Below is a small trained network, with its code and all its weights. Each question gives an input and a target symbol and asks what happens when units are switched off, that is, made to give their printed mean instead of their output.

import numpy as np


def w(rows, s, z=0):
    codes = np.array(rows[::2]) - 128.0
    scale = np.full(codes.shape[1], s)
    scale[-1] = z or s
    return codes * scale


def f(y):
    return np.maximum(y, 0)


def softmax(a):
    e = np.exp(a - a.max(-1, keepdims=True))
    return e / e.sum(-1, keepdims=True)


def log_softmax(a):
    a = a - a.max(-1, keepdims=True)
    return a - np.log(np.exp(a).sum(-1, keepdims=True))


def net(x, mask):
    ids = ['ΠΩαβδεζθλμτφ'.index(c) for c in x.split()]
    T = len(ids)
    res = E[ids] + P[:T]
    r = res
    for j in range(3):
        rows = slice(2 * j, 2 * j + 2)
        q, k, v = (r @ M[0][rows].T for M in (Q, K, V))
        z = softmax(np.where(np.tri(T) > 0, q @ k.T / 2**0.5, -1e9)) @ v
        o = O[0][rows]
        res = res + np.where(mask[j], z, o[:, -1]) @ o[:, :-1]
    y = f(res @ A[0][:, :-1].T + A[0][:, -1])
    res = res + np.where(mask[3:27], y, B[0][:, -1]) @ B[0][:, :-1]
    return log_softmax(res[-1] @ U[:, :-1].T + U[:, -1])


Q, K, V, O, A, B = {}, {}, {}, {}, {}, {}
E = w([
[131,153,124],'Π',
[131,152,123],'Ω',
[133,151,122],'α',
[126,161,87],'β',
[108,154,156],'δ',
[111,154,157],'ε',
[122,151,153],'ζ',
[111,158,110],'θ',
[74,149,217],'λ',
[108,118,253],'μ',
[220,70,134],'τ',
[154,93,206],'φ',
],0.017)
P = w([
[44,209,214],'0',
[54,56,44],'1',
[134,200,178],'2',
[46,22,68],'3',
[198,180,153],'4',
[48,9,63],'5',
[219,167,138],'6',
[76,5,111],'7',
[255,140,147],'8',
[21,20,40],'9',
],0.0082)
Q[0] = w([
[134,152,84],'h1',
[73,42,61],'h1',
[145,186,98],'h2',
[248,185,167],'h2',
[210,197,170],'h3',
[161,93,104],'h3',
],0.011)
K[0] = w([
[120,175,139],'h1',
[230,33,179],'h1',
[131,181,139],'h2',
[79,254,66],'h2',
[73,135,61],'h3',
[130,44,140],'h3',
],0.0097)
V[0] = w([
[79,201,92],'h1',
[112,242,47],'h1',
[116,254,248],'h2',
[203,160,89],'h2',
[177,133,167],'h3',
[140,165,159],'h3',
],0.0094)
O[0] = w([
[32,140,110,184],'h1',
[42,170,2,161],'h1',
[122,108,181,254],'h2',
[182,239,38,63],'h2',
[70,78,140,113],'h3',
[113,159,157,156],'h3',
],0.0067,0.0059)
A[0] = w([
[37,127,144,168],'n1',
[236,197,251,17],'n2',
[204,82,76,21],'n3',
[78,177,188,213],'n4',
[190,63,187,109],'n5',
[164,147,1,62],'n6',
[235,213,218,240],'n7',
[42,159,116,127],'n8',
[72,153,173,157],'n9',
[221,114,177,199],'n10',
[193,80,134,183],'n11',
[74,77,61,151],'n12',
[38,250,157,254],'n13',
[17,85,45,136],'n14',
[150,71,127,184],'n15',
[96,212,133,193],'n16',
[130,179,58,145],'n17',
[59,198,67,127],'n18',
[228,159,96,223],'n19',
[132,149,171,30],'n20',
[208,133,217,123],'n21',
[70,138,240,109],'n22',
[182,158,147,220],'n23',
[163,64,142,125],'n24',
],0.0099,0.005)
B[0] = w([
[54,68,57,213],'n1',
[149,116,83,152],'n2',
[86,108,76,131],'n3',
[89,178,78,211],'n4',
[103,174,123,174],'n5',
[228,55,187,157],'n6',
[163,153,84,177],'n7',
[137,171,94,190],'n8',
[160,155,96,191],'n9',
[126,176,126,162],'n10',
[88,180,217,154],'n11',
[150,1,105,175],'n12',
[191,174,137,253],'n13',
[161,100,108,206],'n14',
[62,201,176,160],'n15',
[157,115,199,192],'n16',
[136,135,224,171],'n17',
[129,135,159,200],'n18',
[78,180,67,154],'n19',
[147,105,92,135],'n20',
[147,151,127,165],'n21',
[136,117,120,217],'n22',
[134,175,60,152],'n23',
[75,92,152,158],'n24',
],0.0069,0.012)
U = w([
[136,164,116,1],'Π',
[134,164,114,6],'Ω',
[231,193,151,201],'α',
[185,97,159,212],'β',
[118,145,85,76],'δ',
[110,143,79,116],'ε',
[129,150,103,73],'ζ',
[125,111,86,223],'θ',
[65,151,65,61],'λ',
[69,142,192,125],'μ',
[96,255,76,169],'τ',
[141,160,237,108],'φ',
],0.011,0.0057)

Each question gives the input, a string of symbols that net reads in full, and the target symbol t.
The units are the heads (2 rows each of Q, K, V and O) and the neurons (one row each of A and B). Each row of codes is followed by its name. A weight is (code - 128) times the scale printed after its matrix; where a second scale follows, it is the last column's (O, A, B and U).
mask holds one flag per unit, heads first, then neurons. A switched-off unit (its flag False) gives its mean, the last column of its rows in O or B, instead of its output. The means were averaged over made-up inputs and are rounded, as every weight is.
A unit's drop is (log p(t) with every unit on - log p(t) with that unit switched off) / (log p(t) with every unit on - log p(t) with every unit switched off).
The circuit of an input: a set's keep is (log p(t) with only the set's units on - log p(t) with every unit switched off) / (log p(t) with every unit on - log p(t) with every unit switched off). Starting from the 12 units with the biggest drops (on a tie, the unit counted first), units are removed one at a time, each time the one whose removal leaves the highest keep (on an exact tie, the one counted first), for as long as the keep stays at least 0.8.
circuit, biggest first: the units of the circuit, biggest drop first
unit that matters most: the unit with the biggest drop
top k neurons: the k neurons with the biggest drops, biggest first
heads that matter: for each layer, one digit per head in row order, 1 if its drop is at least 0.15 and else 0, layers parted by /
drop when u is switched off: that unit's drop, to one decimal
input θ β δ λ, target λ: heads that matter : 010
input β μ β μ β θ, target μ: heads that matter : 110
input θ Π α λ λ ε θ β θ β, target θ: unit that matters most : n12
input θ φ θ μ β Ω, target μ: heads that matter : 110
input ε δ μ μ β θ β δ α, target τ: circuit, biggest first : [n19; n12; n6]
input θ θ δ δ τ α, target τ: top 2 neurons : [n19; n12]
input β δ β, target α: top 2 neurons : [n13; n16]
input β φ ε β β β δ, target τ: circuit, biggest first : [n12; h1]
input λ θ θ ζ β ε μ Ω μ δ, target μ: heads that matter : 101
input Ω θ θ μ θ β ζ β δ, target τ: heads that matter : 000
input β β Π λ φ, target τ: heads that matter : 000
input β β ε φ, target φ: heads that matter : 100
input μ λ φ δ δ β β α ε τ, target τ: heads that matter : 110
input β θ τ, target τ: heads that matter : 000
input θ φ β α θ β β, target α: top 2 neurons : [n6; n1]
input μ ε τ θ μ δ Ω, target τ: unit that matters most : n19
input ε τ μ μ θ Π ε μ θ β, target μ: heads that matter : 100
input θ ε θ β β β λ θ φ, target τ: heads that matter : 000
input β μ θ μ φ μ λ ζ, target μ: top 2 neurons : [n13; n24]
input φ β β θ θ, target α: unit that matters most : h2
input Ω ζ β θ α δ τ φ, target φ: drop when n8 is switched off : 0.1
input δ λ θ ε β θ β φ β θ, target φ: drop when n4 is switched off : 0.1
input α β β β, target β: drop when n12 is switched off : 0.2
input μ θ λ β Ω λ, target λ: drop when n16 is switched off : 0.2
